arr =
6339,6973,3691,7691,5391,5748,9736,6828
7175,5781,2338,5104,7795,6131,8827,6068
arr[0, 0] => 6339
arr[1, 6] => 8827
arr[1, 1] => 5781
arr[0, 6] => 9736
arr[0, 4] => 5391
arr[1, 0] => 7175
arr[:, 6] => [9736, 8827]
arr[0, 1] => 6973

W = -3.36	-6.37	0.71	1.48	1.70	-4.37	0.17	0.14	-0.40	-2.47	-1.22	-3.48	-1.28	5.83	1.88
W[-15]	-3.36
W[1]	-6.37
W[13]	5.83
W[-12]	1.48
W[9]	-2.47
W[-8]	0.14
W[6]	0.17
W[-4]	-3.48
W[14]	1.88

m =
[[4.59 4.49 3.65 3.16 2.88 2.79 2.52 4.33 2.52 3.31 4.43 3.60]
 [2.56 2.47 2.86 3.32 4.03 5.05 4.74 3.91 3.00 2.93 3.58 3.36]
 [3.60 3.00 2.12 3.59 4.03 4.81 4.58 2.72 3.21 2.74 3.25 2.77]
 [2.43 3.72 3.11 4.77 3.51 3.57 2.58 3.52 2.80 3.42 4.12 2.67]
 [2.50 3.34 3.45 3.73 3.37 3.13 3.10 3.67 3.37 4.28 3.04 2.36]
 [3.17 3.07 3.62 4.10 3.46 2.53 3.58 3.35 3.47 2.60 2.60 2.75]]
m[0,0]	4.59
m[3,0]	2.43
m[4,2]	3.45
m[5,0]	3.17
m[1,4]	4.03
m[1,0]	2.56
m[2,7]	2.72
m[5,7]	3.35
m[:, 7]	[4.33, 3.91, 2.72, 3.52, 3.67, 3.35]
m[2,0]	3.60
m[1,2]	2.86
m[1,6]	4.74
m[5]	[3.17, 3.07, 3.62, 4.10, 3.46, 2.53, 3.58, 3.35, 3.47, 2.60, 2.60, 2.75]
m[2,8]	3.21
m[5,3]	4.10
m[3,5]	3.57
m[0,8]	2.52
m[3,1]	3.72
m[2]	[3.60, 3.00, 2.12, 3.59, 4.03, 4.81, 4.58, 2.72, 3.21, 2.74, 3.25, 2.77]
m[3]	[2.43, 3.72, 3.11, 4.77, 3.51, 3.57, 2.58, 3.52, 2.80, 3.42, 4.12, 2.67]
m[2,9]	2.74
m[1,3]	3.32
m[4,5]	3.13
m[0]	[4.59, 4.49, 3.65, 3.16, 2.88, 2.79, 2.52, 4.33, 2.52, 3.31, 4.43, 3.60]
m[0,1]	4.49
m[4]	[2.50, 3.34, 3.45, 3.73, 3.37, 3.13, 3.10, 3.67, 3.37, 4.28, 3.04, 2.36]
m[4,9]	4.28
m[:, 10]	[4.43, 3.58, 3.25, 4.12, 3.04, 2.60]

data = [-5.49 -3.84  0.01 -2.49]
data[-4]: -5.49
data[-1]: -2.49
data[-2]: 0.01

A =
-4.37   3.31  -1.94   2.36   3.87   4.78   6.01
-1.17   4.29  -4.75  -0.01   0.90   0.04   5.42
 4.71   4.42  -5.81   0.66  -3.81  -3.01  -1.62
 4.10  -4.88  -4.40  -0.83   5.25   5.77  -0.21
 3.05  -6.00  -0.18  -6.36  -0.41  -2.72   3.87
-6.10  -0.29  -2.97  -6.53   3.65   2.13  -4.96
A[-6][0] = -4.37
A[5][-2] = 2.13
A[2][-7] = 4.71
A[-4][-6] = 4.42
A[-4] = [4.71, 4.42, -5.81, 0.66, -3.81, -3.01, -1.62]
A[-3] = [4.10, -4.88, -4.40, -0.83, 5.25, 5.77, -0.21]
A[-1][6] = -4.96
A[1][-2] = 0.04
A[1] = [-1.17, 4.29, -4.75, -0.01, 0.90, 0.04, 5.42]
A[-4][-1] = -1.62
A[-5][-6] = 4.29
A[4][-7] = 3.05
A[-6][1] = 3.31
A[3][5] = 5.77
A[-4][2] = -5.81
A[-4][3] = 0.66
A[-1][1] = -0.29
A[:, 4] = [3.87, 0.90, -3.81, 5.25, -0.41, 3.65]
A[3][-5] = -4.40
A[-3][4] = 5.25
A[-2][-2] = -2.72
A[0][-2] = 4.78
A[4][6] = 3.87
A[-6] = [-4.37, 3.31, -1.94, 2.36, 3.87, 4.78, 6.01]
A[:, -7] = [-4.37, -1.17, 4.71, 4.10, 3.05, -6.10]

X = -0.105	0.047	-0.045	0.109	0.205	0.094	0.018	0.180
X[0] -> -0.105
X[4] -> 0.205
X[3] -> 0.109
X[6] -> 0.018
X[7] -> 0.180
X[2] -> -0.045

a =
[ 1.155  0.194  1.284  1.471  0.218 -0.707  0.273  1.744 -0.756 -1.463
  1.871 -0.550  1.300 -0.714 -0.682]
a[0] => 1.155
a[7] => 1.744
a[2] => 1.284
a[14] => -0.682
a[9] => -1.463
a[13] => -0.714
a[8] => -0.756
a[10] => 1.871
a[11] => -0.550
